Below is a small trained network, with its code and all its weights. Each question gives an input and a target symbol and asks what happens when units are switched off, that is, made to give their printed mean instead of their output.

import numpy as np


def w(rows, s, z=0):
    codes = np.array(rows[::2]) - 128.0
    scale = np.full(codes.shape[1], s)
    scale[-1] = z or s
    return codes * scale


def norm(h):
    return h / np.sqrt((h * h).mean(-1, keepdims=True) + 1e-5)


def f(y):
    return np.maximum(y, 0)


def softmax(a):
    e = np.exp(a - a.max(-1, keepdims=True))
    return e / e.sum(-1, keepdims=True)


def log_softmax(a):
    a = a - a.max(-1, keepdims=True)
    return a - np.log(np.exp(a).sum(-1, keepdims=True))


def net(x, mask):
    ids = ['ΠΦΩαβδεζηλψ'.index(c) for c in x.split()]
    T = len(ids)
    res = E[ids] + P[:T]
    u = 0
    for l in range(2):
        r = norm(res)
        for j in range(2):
            rows = slice(2 * j, 2 * j + 2)
            q, k, v = (r @ M[l][rows].T for M in (Q, K, V))
            z = softmax(np.where(np.tri(T) > 0, q @ k.T / 2**0.5, -1e9)) @ v
            o = O[l][rows]
            res = res + np.where(mask[u + j], z, o[:, -1]) @ o[:, :-1]
        u += 2
        y = f(norm(res) @ A[l][:, :-1].T + A[l][:, -1])
        res = res + np.where(mask[u : u + 8], y, B[l][:, -1]) @ B[l][:, :-1]
        u += 8
    return log_softmax(norm(res)[-1] @ U[:, :-1].T + U[:, -1])


Q, K, V, O, A, B = {}, {}, {}, {}, {}, {}
E = w([
[150,46,144,146,151],'Π',
[98,15,76,39,152],'Φ',
[165,18,5,91,102],'Ω',
[142,175,143,73,147],'α',
[165,48,231,26,32],'β',
[254,128,133,128,164],'δ',
[56,124,118,149,64],'ε',
[84,133,72,47,54],'ζ',
[189,38,74,193,96],'η',
[197,103,68,38,167],'λ',
[186,147,68,206,91],'ψ',
],0.0075)
P = w([
[34,193,137,231,151],'0',
[192,26,128,59,121],'1',
[187,27,118,53,111],'2',
[192,26,113,57,107],'3',
[191,28,114,57,103],'4',
[192,16,110,62,98],'5',
[189,18,96,57,96],'6',
[192,23,97,70,101],'7',
[183,29,96,55,102],'8',
[197,2,93,49,85],'9',
],0.0041)
Q[0] = w([
[103,207,178,128,194],'L0H0',
[73,200,162,150,223],'L0H0',
[186,39,18,45,121],'L0H1',
[178,1,3,56,77],'L0H1',
],0.0086)
K[0] = w([
[126,68,183,129,59],'L0H0',
[88,39,219,130,28],'L0H0',
[22,234,158,245,161],'L0H1',
[1,234,177,209,230],'L0H1',
],0.0069)
V[0] = w([
[202,127,143,115,109],'L0H0',
[114,99,217,157,6],'L0H0',
[219,63,63,156,75],'L0H1',
[217,253,127,128,80],'L0H1',
],0.0049)
O[0] = w([
[116,204,150,132,147,151],'L0H0',
[54,138,173,149,80,4],'L0H0',
[1,109,104,109,227,117],'L0H1',
[151,211,206,116,143,95],'L0H1',
],0.0062,0.0041)
A[0] = w([
[2,63,131,110,231,155],'L0N0',
[104,154,116,156,215,1],'L0N1',
[118,90,146,76,90,53],'L0N2',
[160,250,222,146,53,124],'L0N3',
[142,131,145,23,117,94],'L0N4',
[110,201,48,107,151,125],'L0N5',
[171,68,92,105,128,206],'L0N6',
[133,196,104,149,188,29],'L0N7',
],0.0055,0.0063)
B[0] = w([
[157,99,191,81,127,167],'L0N0',
[150,164,175,203,42,128],'L0N1',
[254,159,79,89,73,131],'L0N2',
[138,84,157,67,168,139],'L0N3',
[106,174,76,169,141,155],'L0N4',
[198,77,134,84,47,139],'L0N5',
[97,138,135,107,181,255],'L0N6',
[117,158,205,90,207,128],'L0N7',
],0.0078,0.0093)
Q[1] = w([
[159,120,124,102,149],'L1H0',
[131,110,59,155,130],'L1H0',
[159,48,50,31,126],'L1H1',
[64,212,165,255,78],'L1H1',
],0.0094)
K[1] = w([
[94,157,158,115,87],'L1H0',
[159,118,156,204,60],'L1H0',
[43,184,217,232,102],'L1H1',
[255,91,113,10,138],'L1H1',
],0.0067)
V[1] = w([
[97,107,62,212,100],'L1H0',
[147,156,135,146,36],'L1H0',
[150,175,6,161,175],'L1H1',
[103,86,153,254,177],'L1H1',
],0.0059)
O[1] = w([
[181,135,11,117,124,7],'L1H0',
[166,158,123,85,37,4],'L1H0',
[238,147,94,41,158,81],'L1H1',
[243,124,173,253,168,74],'L1H1',
],0.0049,0.003)
A[1] = w([
[3,111,109,68,104,163],'L1N0',
[219,108,105,130,227,187],'L1N1',
[110,60,201,163,123,36],'L1N2',
[110,124,68,146,189,13],'L1N3',
[112,103,237,118,148,3],'L1N4',
[157,88,98,218,28,75],'L1N5',
[85,100,9,128,142,64],'L1N6',
[116,177,135,85,237,109],'L1N7',
],0.0054,0.003)
B[1] = w([
[136,228,110,178,107,197],'L1N0',
[187,239,122,186,65,253],'L1N1',
[187,141,136,150,49,144],'L1N2',
[49,7,149,77,115,137],'L1N3',
[91,221,117,184,45,144],'L1N4',
[153,225,155,172,55,138],'L1N5',
[97,167,135,171,93,169],'L1N6',
[3,158,102,228,138,189],'L1N7',
],0.0053,0.0061)
U = w([
[148,64,237,151,175,253],'Π',
[55,33,155,57,197,74],'Φ',
[145,47,27,100,95,67],'Ω',
[82,254,200,131,166,100],'α',
[188,93,243,13,54,131],'β',
[236,218,210,158,180,23],'δ',
[23,141,161,174,38,87],'ε',
[72,182,72,44,18,84],'ζ',
[178,63,95,234,91,132],'η',
[185,180,82,48,215,182],'λ',
[206,193,102,192,43,76],'ψ',
],0.0085,0.0037)

Each question gives the input, a string of symbols that net reads in full, and the target symbol t.
The units are the heads (2 rows each of Q, K, V and O) and the neurons (one row each of A and B). Each row of codes is followed by its name. A weight is (code - 128) times the scale printed after its matrix; where a second scale follows, it is the last column's (O, A, B and U).
mask holds one flag per unit, layer by layer, with each layer's heads first. A switched-off unit (its flag False) gives its mean, the last column of its rows in O or B, instead of its output. The means were averaged over made-up inputs and are rounded, as every weight is.
A unit's drop is (log p(t) with every unit on - log p(t) with that unit switched off) / (log p(t) with every unit on - log p(t) with every unit switched off).
The circuit of an input: a set's keep is (log p(t) with only the set's units on - log p(t) with every unit switched off) / (log p(t) with every unit on - log p(t) with every unit switched off). Starting from the 12 units with the biggest drops (on a tie, the unit counted first), units are removed one at a time, each time the one whose removal leaves the highest keep (on an exact tie, the one counted first), for as long as the keep stays at least 0.8.
circuit, biggest first: the units of the circuit, biggest drop first
most important unit: the unit with the biggest drop
top k neurons: the k neurons with the biggest drops, biggest first
k most important neurons of layer l: the k neurons of layer l with the biggest drops, biggest first
heads that matter: for each layer, one digit per head in row order, 1 if its drop is at least 0.15 and else 0, layers parted by /
drop of u: that unit's drop, to one decimal
input Ω Ω Π η α, target Φ: top neuron -> (L0N0)
input α λ Φ, target β: heads that matter -> 01 / 10
input ε ζ λ Π λ λ α, target ψ: circuit, biggest first -> (L0H1; L1H1; L1N1)
input Ω Π Π Π η β Ω ζ, target Φ: heads that matter -> 01 / 00
input ζ λ ψ λ Φ ψ Φ, target ζ: heads that matter -> 11 / 01
input δ ε λ λ Π Φ, target α: heads that matter -> 01 / 00
input α α β Π Ω ψ Φ Π Ω, target β: circuit, biggest first -> (L0H1; L1H0)
input ψ δ ζ Ω λ ε ε η, target δ: heads that matter -> 01 / 01
input η β η η λ, target Π: circuit, biggest first -> (L0H1; L1H1; L0N0; L0H0)
input λ Π λ α η η, target λ: heads that matter -> 10 / 01
input η ζ Φ Φ, target Π: circuit, biggest first -> (L1H1; L0H0)
input η β Π β, target Π: circuit, biggest first -> (L1H1; L0H1)
input η Ω ζ Ω β η ε Π Π δ, target Π: circuit, biggest first -> (L0H1; L0N0; L1H1; L0H0)
input λ ζ Π Ω, target λ: circuit, biggest first -> (L0H0; L1H1)
input ε ψ η α ε, target ψ: most important unit -> L1N5
input ζ ζ λ λ ψ, target ζ: heads that matter -> 10 / 01
input ψ ζ α Π ζ λ Π λ, target δ: heads that matter -> 11 / 01
input Π λ λ Ω Ω λ λ, target η: heads that matter -> 00 / 01
input δ ψ ε, target α: top 2 neurons -> (L1N0; L0N4)
input δ α α Ω Ω, target α: most important unit -> L0H1
input λ Π η β, target λ: circuit, biggest first -> (L0H0; L0N0; L1H1)
input η Π ζ λ ψ λ α, target Π: top 3 neurons -> (L0N0; L1N0; L0N5)
input ζ β Π β α Π ζ Ω, target ζ: 2 most important neurons of layer 1 -> (L1N0; L1N6)
input α ψ β λ δ α β ε α, target β: top 2 neurons -> (L0N6; L1N1)
input λ δ α η λ α δ Π, target λ: top 2 neurons -> (L1N1; L0N0)
input Φ λ Π ζ, target Ω: drop of L0H0 -> 0.0
